Here is a tiny trained network, its code and every weight. The questions are about switching its units off for an input and a class, where a switched-off unit gives its printed mean instead of its output.

import numpy as np


def w(rows, s, z=0):
    codes = np.array(rows[::2]) - 128.0
    scale = np.full(codes.shape[1], s)
    scale[-1] = z or s
    return codes * scale


def f(y):
    return np.maximum(y, 0)


def log_softmax(a):
    a = a - a.max(-1, keepdims=True)
    return a - np.log(np.exp(a).sum(-1, keepdims=True))


def net(x, mask):
    res = np.array(x, float).reshape(1, 5) / 4 @ E
    y = f(res @ A[0][:, :-1].T + A[0][:, -1])
    res = res + np.where(mask, y, B[0][:, -1]) @ B[0][:, :-1]
    return log_softmax(res[-1] @ U[:, :-1].T + U[:, -1])


A, B = {}, {}
E = w([
[144,128,139,127],'x0',
[110,9,165,164],'x1',
[131,127,131,127],'x2',
[127,128,128,128],'x3',
[44,174,243,151],'x4',
],0.012)
A[0] = w([
[93,2,184,214,172],'n0',
[205,153,162,132,84],'n1',
[137,149,145,201,90],'n2',
[155,81,23,62,1],'n3',
[139,240,135,48,185],'n4',
[113,209,114,113,131],'n5',
[29,140,231,109,42],'n6',
[39,184,234,146,69],'n7',
[91,160,169,185,102],'n8',
],0.012,0.0022)
B[0] = w([
[31,210,141,196,255],'n0',
[131,124,109,141,147],'n1',
[157,155,107,119,145],'n2',
[178,87,118,85,233],'n3',
[8,186,154,151,232],'n4',
[75,165,160,159,192],'n5',
[142,82,108,95,227],'n6',
[204,99,75,77,239],'n7',
[148,74,125,76,180],'n8',
],0.013)
U = w([
[31,179,163,248,253],'0',
[201,58,123,74,3],'1',
],0.014,0.00046)

Each question gives the input, the list of numbers given to net, and the class t.
The units are the neurons (one row each of A and B). Each row of codes is followed by its name. A weight is (code - 128) times the scale printed after its matrix; where a second scale follows, it is the last column's (A, B and U).
mask holds one flag per neuron, in row order. A switched-off neuron (its flag False) gives its mean, the last column of its row in B, instead of its output. The means were averaged over made-up inputs and are rounded, as every weight is.
A unit's drop is (log p(t) with every unit on - log p(t) with that unit switched off) / (log p(t) with every unit on - log p(t) with every unit switched off).
The circuit of an input: a set's keep is (log p(t) with only the set's units on - log p(t) with every unit switched off) / (log p(t) with every unit on - log p(t) with every unit switched off). Starting from all 9 units, units are removed one at a time, each time the one whose removal leaves the highest keep (on an exact tie, the one counted first), for as long as the keep stays at least 0.8.
circuit, biggest first: the units of the circuit, biggest drop first
k most important neurons: the k neurons with the biggest drops, biggest first
drop when u is switched off: that unit's drop, to one decimal
input [-5,2,0,-4,3], class 1: circuit, biggest first : (n4)
input [3,-8,-6,-4,-7], class 0: 2 most important neurons : (n4; n7)
input [5,5,0,-7,-5], class 0: 2 most important neurons : (n0; n7)
input [-5,6,7,-8,-6], class 0: 3 most important neurons : (n0; n7; n6)
input [6,-6,-4,-1,7], class 1: 2 most important neurons : (n7; n0)
input [-2,8,2,0,-7], class 0: 2 most important neurons : (n0; n7)
input [1,6,-1,-8,8], class 1: 2 most important neurons : (n7; n6)
input [7,5,-1,7,-4], class 0: 2 most important neurons : (n0; n7)
input [-8,-7,6,-5,-6], class 0: 2 most important neurons : (n4; n7)
input [-3,0,5,1,-1], class 1: drop when n4 is switched off : 1.6
input [-2,5,-5,-3,8], class 1: drop when n7 is switched off : 0.9
input [-2,1,2,2,-2], class 1: drop when n5 is switched off : 0.3
